Below is a small trained network, with its code and all its weights. Each question gives an input and a target symbol and asks what happens when units are switched off, that is, made to give their printed mean instead of their output.

import numpy as np


def w(rows, s, z=0):
    codes = np.array(rows[::2]) - 128.0
    scale = np.full(codes.shape[1], s)
    scale[-1] = z or s
    return codes * scale


def norm(h):
    return h / np.sqrt((h * h).mean(-1, keepdims=True) + 1e-5)


def f(y):
    return y / 2 * (1 + np.tanh(0.7978845608 * (y + 0.044715 * y**3)))


def softmax(a):
    e = np.exp(a - a.max(-1, keepdims=True))
    return e / e.sum(-1, keepdims=True)


def log_softmax(a):
    a = a - a.max(-1, keepdims=True)
    return a - np.log(np.exp(a).sum(-1, keepdims=True))


def net(x, mask):
    ids = ['αβδεζηθλμξπστφψω'.index(c) for c in x.split()]
    T = len(ids)
    res = E[ids] + P[:T]
    q, k, v = (norm(res) @ M[0].T for M in (Q, K, V))
    z = softmax(np.where(np.tri(T) > 0, q @ k.T / 2**0.5, -1e9)) @ v
    res = res + np.where(mask[0], z, O[0][:, -1]) @ O[0][:, :-1]
    y = f(norm(res) @ A[0][:, :-1].T + A[0][:, -1])
    res = res + np.where(mask[1:13], y, B[0][:, -1]) @ B[0][:, :-1]
    return log_softmax(norm(res)[-1] @ U[:, :-1].T + U[:, -1])


Q, K, V, O, A, B = {}, {}, {}, {}, {}, {}
E = w([
[252,121,96,127],'α',
[216,132,91,74],'β',
[192,136,81,62],'δ',
[74,115,158,175],'ε',
[177,133,76,55],'ζ',
[192,135,81,61],'η',
[148,132,72,55],'θ',
[153,133,72,54],'λ',
[71,116,152,174],'μ',
[63,125,97,103],'ξ',
[175,133,77,55],'π',
[66,114,138,154],'σ',
[76,112,155,177],'τ',
[208,138,93,83],'φ',
[204,45,23,178],'ψ',
[76,108,161,181],'ω',
],0.003)
P = w([
[115,255,46,157],'0',
[100,206,53,135],'1',
[68,170,46,108],'2',
[61,138,54,100],'3',
[65,116,68,98],'4',
[68,96,84,92],'5',
[77,77,99,82],'6',
[81,55,120,75],'7',
[89,31,144,72],'8',
[89,16,170,80],'9',
],0.0026)
Q[0] = w([
[64,91,140,75],'h0',
[161,194,188,254],'h0',
],0.0097)
K[0] = w([
[174,14,158,95],'h0',
[152,254,113,157],'h0',
],0.0097)
V[0] = w([
[168,90,87,3],'h0',
[227,38,97,193],'h0',
],0.0039)
O[0] = w([
[152,223,150,221,252],'h0',
[68,91,2,172,70],'h0',
],0.0051,0.0031)
A[0] = w([
[91,166,128,130,161],'n0',
[95,100,133,161,187],'n1',
[141,102,100,147,146],'n2',
[163,141,83,93,251],'n3',
[181,125,185,99,83],'n4',
[101,148,70,140,218],'n5',
[105,45,11,100,99],'n6',
[115,94,63,147,108],'n7',
[143,64,93,43,56],'n8',
[88,115,2,151,141],'n9',
[132,121,104,79,141],'n10',
[135,119,133,117,13],'n11',
],0.0084,0.0015)
B[0] = w([
[165,92,108,173,237],'n0',
[157,119,123,88,143],'n1',
[103,98,172,149,121],'n2',
[74,77,143,125,254],'n3',
[91,145,204,104,147],'n4',
[143,64,141,142,235],'n5',
[66,253,101,99,178],'n6',
[87,142,170,141,140],'n7',
[178,87,8,132,103],'n8',
[87,121,176,152,238],'n9',
[87,84,96,165,145],'n10',
[119,162,128,146,89],'n11',
],0.0052,0.0024)
U = w([
[121,109,73,101,67],'α',
[73,153,120,140,3],'β',
[127,111,76,101,75],'δ',
[161,173,135,121,65],'ε',
[168,176,133,129,88],'ζ',
[171,92,100,225,191],'η',
[134,188,216,29,246],'θ',
[177,161,126,161,101],'λ',
[154,132,112,151,34],'μ',
[156,83,151,162,145],'ξ',
[162,141,128,145,59],'π',
[112,33,132,41,168],'σ',
[120,81,82,92,102],'τ',
[157,127,123,164,85],'φ',
[1,126,122,198,164],'ψ',
[108,99,87,107,122],'ω',
],0.0097,0.0031)

Each question gives the input, a string of symbols that net reads in full, and the target symbol t.
The units are the heads (2 rows each of Q, K, V and O) and the neurons (one row each of A and B). Each row of codes is followed by its name. A weight is (code - 128) times the scale printed after its matrix; where a second scale follows, it is the last column's (O, A, B and U).
mask holds one flag per unit, heads first, then neurons. A switched-off unit (its flag False) gives its mean, the last column of its rows in O or B, instead of its output. The means were averaged over made-up inputs and are rounded, as every weight is.
A unit's drop is (log p(t) with every unit on - log p(t) with that unit switched off) / (log p(t) with every unit on - log p(t) with every unit switched off).
The circuit of an input: a set's keep is (log p(t) with only the set's units on - log p(t) with every unit switched off) / (log p(t) with every unit on - log p(t) with every unit switched off). Starting from the 12 units with the biggest drops (on a tie, the unit counted first), units are removed one at a time, each time the one whose removal leaves the highest keep (on an exact tie, the one counted first), for as long as the keep stays at least 0.8.
units of the circuit, in order: the units of the circuit, biggest drop first
most important unit: the unit with the biggest drop
k most important neurons: the k neurons with the biggest drops, biggest first
drop when u is switched off: that unit's drop, to one decimal
input φ ξ β ε, target η: units of the circuit, in order => (n0, n6, n3)
input φ φ ξ σ β, target σ: units of the circuit, in order => (n3)
input ε ψ ζ, target ψ: units of the circuit, in order => (h0, n9)
input ξ ξ ξ ψ ξ ξ ξ σ, target σ: 2 most important neurons => (n6, n9)
input ξ ξ σ β ψ λ, target ψ: units of the circuit, in order => (h0, n9)
input ξ ψ ψ ξ β β θ, target η: units of the circuit, in order => (h0, n6)
input α ξ σ β σ δ ξ β β π, target η: 2 most important neurons => (n6, n4)
input θ ξ σ, target θ: units of the circuit, in order => (h0, n3)
input ε ξ λ η σ ξ, target σ: 2 most important neurons => (n6, n9)
input α σ ξ σ π, target σ: 2 most important neurons => (n6, n3)
input β ξ β β ξ, target η: 2 most important neurons => (n6, n0)
input ξ π ξ ξ ξ λ ξ μ, target θ: units of the circuit, in order => (h0, n5, n3, n1)
input μ ξ φ ξ δ ξ ξ ξ ξ, target θ: units of the circuit, in order => (h0, n3, n9)
input τ ξ ζ, target θ: units of the circuit, in order => (h0)
input δ σ ξ, target σ: units of the circuit, in order => (h0, n6, n9)
input σ β ξ β, target θ: units of the circuit, in order => (h0, n3)
input β ξ σ φ, target σ: units of the circuit, in order => (n3, h0)
input ζ β ζ, target η: 3 most important neurons => (n6, n3, n5)
input α ω ξ β δ, target η: units of the circuit, in order => (h0, n6)
input σ ξ δ, target θ: units of the circuit, in order => (h0)
input ξ σ δ, target σ: 2 most important neurons => (n3, n6)
input β ξ π, target θ: 4 most important neurons => (n8, n3, n4, n6)
input ξ λ β μ σ ξ β σ ξ ξ, target θ: 2 most important neurons => (n5, n3)
input π ξ σ λ, target σ: 2 most important neurons => (n6, n3)
input ξ π ξ β ξ ξ θ, target θ: 2 most important neurons => (n4, n9)
input β λ ξ λ, target θ: 2 most important neurons => (n8, n3)
input δ ξ λ η σ σ λ τ ξ ψ, target ψ: most important unit => n6
input ξ σ β, target σ: drop when n3 is switched off => 0.2
